Below is a small trained network, with its code and all its weights. Each question gives an input and a target symbol and asks what happens when units are switched off, that is, made to give their printed mean instead of their output.

import numpy as np


def w(rows, s, z=0):
    codes = np.array(rows[::2]) - 128.0
    scale = np.full(codes.shape[1], s)
    scale[-1] = z or s
    return codes * scale


def norm(h):
    return h / np.sqrt((h * h).mean(-1, keepdims=True) + 1e-5)


def f(y):
    return np.maximum(y, 0)


def softmax(a):
    e = np.exp(a - a.max(-1, keepdims=True))
    return e / e.sum(-1, keepdims=True)


def log_softmax(a):
    a = a - a.max(-1, keepdims=True)
    return a - np.log(np.exp(a).sum(-1, keepdims=True))


def net(x, mask):
    ids = ['αδημπτφψ'.index(c) for c in x.split()]
    T = len(ids)
    res = E[ids] + P[:T]
    q, k, v = (norm(res) @ M[0].T for M in (Q, K, V))
    z = softmax(np.where(np.tri(T) > 0, q @ k.T / 2**0.5, -1e9)) @ v
    res = res + np.where(mask[0], z, O[0][:, -1]) @ O[0][:, :-1]
    y = f(norm(res) @ A[0][:, :-1].T + A[0][:, -1])
    res = res + np.where(mask[1:17], y, B[0][:, -1]) @ B[0][:, :-1]
    return log_softmax(norm(res)[-1] @ U[:, :-1].T + U[:, -1])


Q, K, V, O, A, B = {}, {}, {}, {}, {}, {}
E = w([
[85,112,136],'α',
[85,112,136],'δ',
[164,221,135],'η',
[82,81,139],'μ',
[127,34,127],'π',
[151,111,76],'τ',
[6,131,59],'φ',
[151,169,223],'ψ',
],0.018)
P = w([
[178,2,186],'0',
[189,37,138],'1',
[173,96,117],'2',
[164,137,113],'3',
[146,181,97],'4',
[148,183,97],'5',
[190,82,92],'6',
],0.0069)
Q[0] = w([
[147,140,49],'head 1',
[196,226,253],'head 1',
],0.012)
K[0] = w([
[105,143,147],'head 1',
[129,7,154],'head 1',
],0.021)
V[0] = w([
[212,153,100],'head 1',
[167,142,253],'head 1',
],0.014)
O[0] = w([
[247,115,76,63],'head 1',
[151,181,208,2],'head 1',
],0.012,0.0051)
A[0] = w([
[158,197,174,254],'neuron 1',
[171,227,198,148],'neuron 2',
[158,97,206,224],'neuron 3',
[176,178,154,64],'neuron 4',
[82,5,119,122],'neuron 5',
[208,156,233,109],'neuron 6',
[206,118,114,141],'neuron 7',
[69,137,152,149],'neuron 8',
[198,109,42,6],'neuron 9',
[124,59,104,133],'neuron 10',
[79,203,96,59],'neuron 11',
[117,121,3,131],'neuron 12',
[231,78,143,8],'neuron 13',
[42,196,98,79],'neuron 14',
[54,134,40,97],'neuron 15',
[241,118,141,197],'neuron 16',
],0.013,0.0038)
B[0] = w([
[173,225,90,164],'neuron 1',
[242,179,174,164],'neuron 2',
[87,195,84,174],'neuron 3',
[139,147,203,143],'neuron 4',
[195,146,131,246],'neuron 5',
[198,163,137,164],'neuron 6',
[240,210,131,166],'neuron 7',
[216,129,59,177],'neuron 8',
[207,70,112,174],'neuron 9',
[175,104,170,193],'neuron 10',
[250,139,242,144],'neuron 11',
[3,229,89,211],'neuron 12',
[122,157,89,162],'neuron 13',
[248,115,145,170],'neuron 14',
[200,116,163,199],'neuron 15',
[161,209,152,182],'neuron 16',
],0.0065,0.011)
U = w([
[144,254,133,190],'α',
[215,147,4,81],'δ',
[52,159,171,132],'η',
[52,173,156,83],'μ',
[86,106,176,95],'π',
[41,124,45,254],'τ',
[175,43,167,148],'φ',
[112,150,116,12],'ψ',
],0.014,0.0058)

Each question gives the input, a string of symbols that net reads in full, and the target symbol t.
The units are the heads (2 rows each of Q, K, V and O) and the neurons (one row each of A and B). Each row of codes is followed by its name. A weight is (code - 128) times the scale printed after its matrix; where a second scale follows, it is the last column's (O, A, B and U).
mask holds one flag per unit, heads first, then neurons. A switched-off unit (its flag False) gives its mean, the last column of its rows in O or B, instead of its output. The means were averaged over made-up inputs and are rounded, as every weight is.
A unit's drop is (log p(t) with every unit on - log p(t) with that unit switched off) / (log p(t) with every unit on - log p(t) with every unit switched off).
The circuit of an input: a set's keep is (log p(t) with only the set's units on - log p(t) with every unit switched off) / (log p(t) with every unit on - log p(t) with every unit switched off). Starting from the 12 units with the biggest drops (on a tie, the unit counted first), units are removed one at a time, each time the one whose removal leaves the highest keep (on an exact tie, the one counted first), for as long as the keep stays at least 0.8.
circuit, biggest first: the units of the circuit, biggest drop first
unit that matters most: the unit with the biggest drop
top k neurons: the k neurons with the biggest drops, biggest first
drop of u: that unit's drop, to one decimal
input α φ π τ μ α, target δ: top 3 neurons -> neuron 14; neuron 15; neuron 11
input π τ π φ α τ, target τ: unit that matters most -> neuron 12
input μ φ τ τ φ π π, target τ: circuit, biggest first -> head 1; neuron 12
input μ π π α, target φ: top 2 neurons -> neuron 12; neuron 14
input α τ π η τ π μ, target α: circuit, biggest first -> head 1; neuron 16
input τ α π α π π, target φ: top 2 neurons -> neuron 12; neuron 5
input π δ δ, target φ: top 2 neurons -> neuron 12; neuron 14
input α δ δ τ φ τ, target τ: circuit, biggest first -> head 1; neuron 12
input τ τ τ π δ δ, target φ: top 2 neurons -> neuron 14; neuron 15
input η μ ψ π δ μ τ, target α: circuit, biggest first -> head 1; neuron 16
input η δ τ τ π, target α: circuit, biggest first -> head 1; neuron 16
input π μ μ, target φ: top 2 neurons -> neuron 12; neuron 8
input π π μ, target φ: drop of neuron 12 -> 0.2
input π π α, target φ: drop of neuron 15 -> 0.0
input δ α μ τ δ, target δ: drop of neuron 16 -> 0.1
input δ τ ψ δ τ, target α: drop of head 1 -> 1.2
input ψ τ φ φ τ η ψ, target δ: circuit, biggest first -> head 1
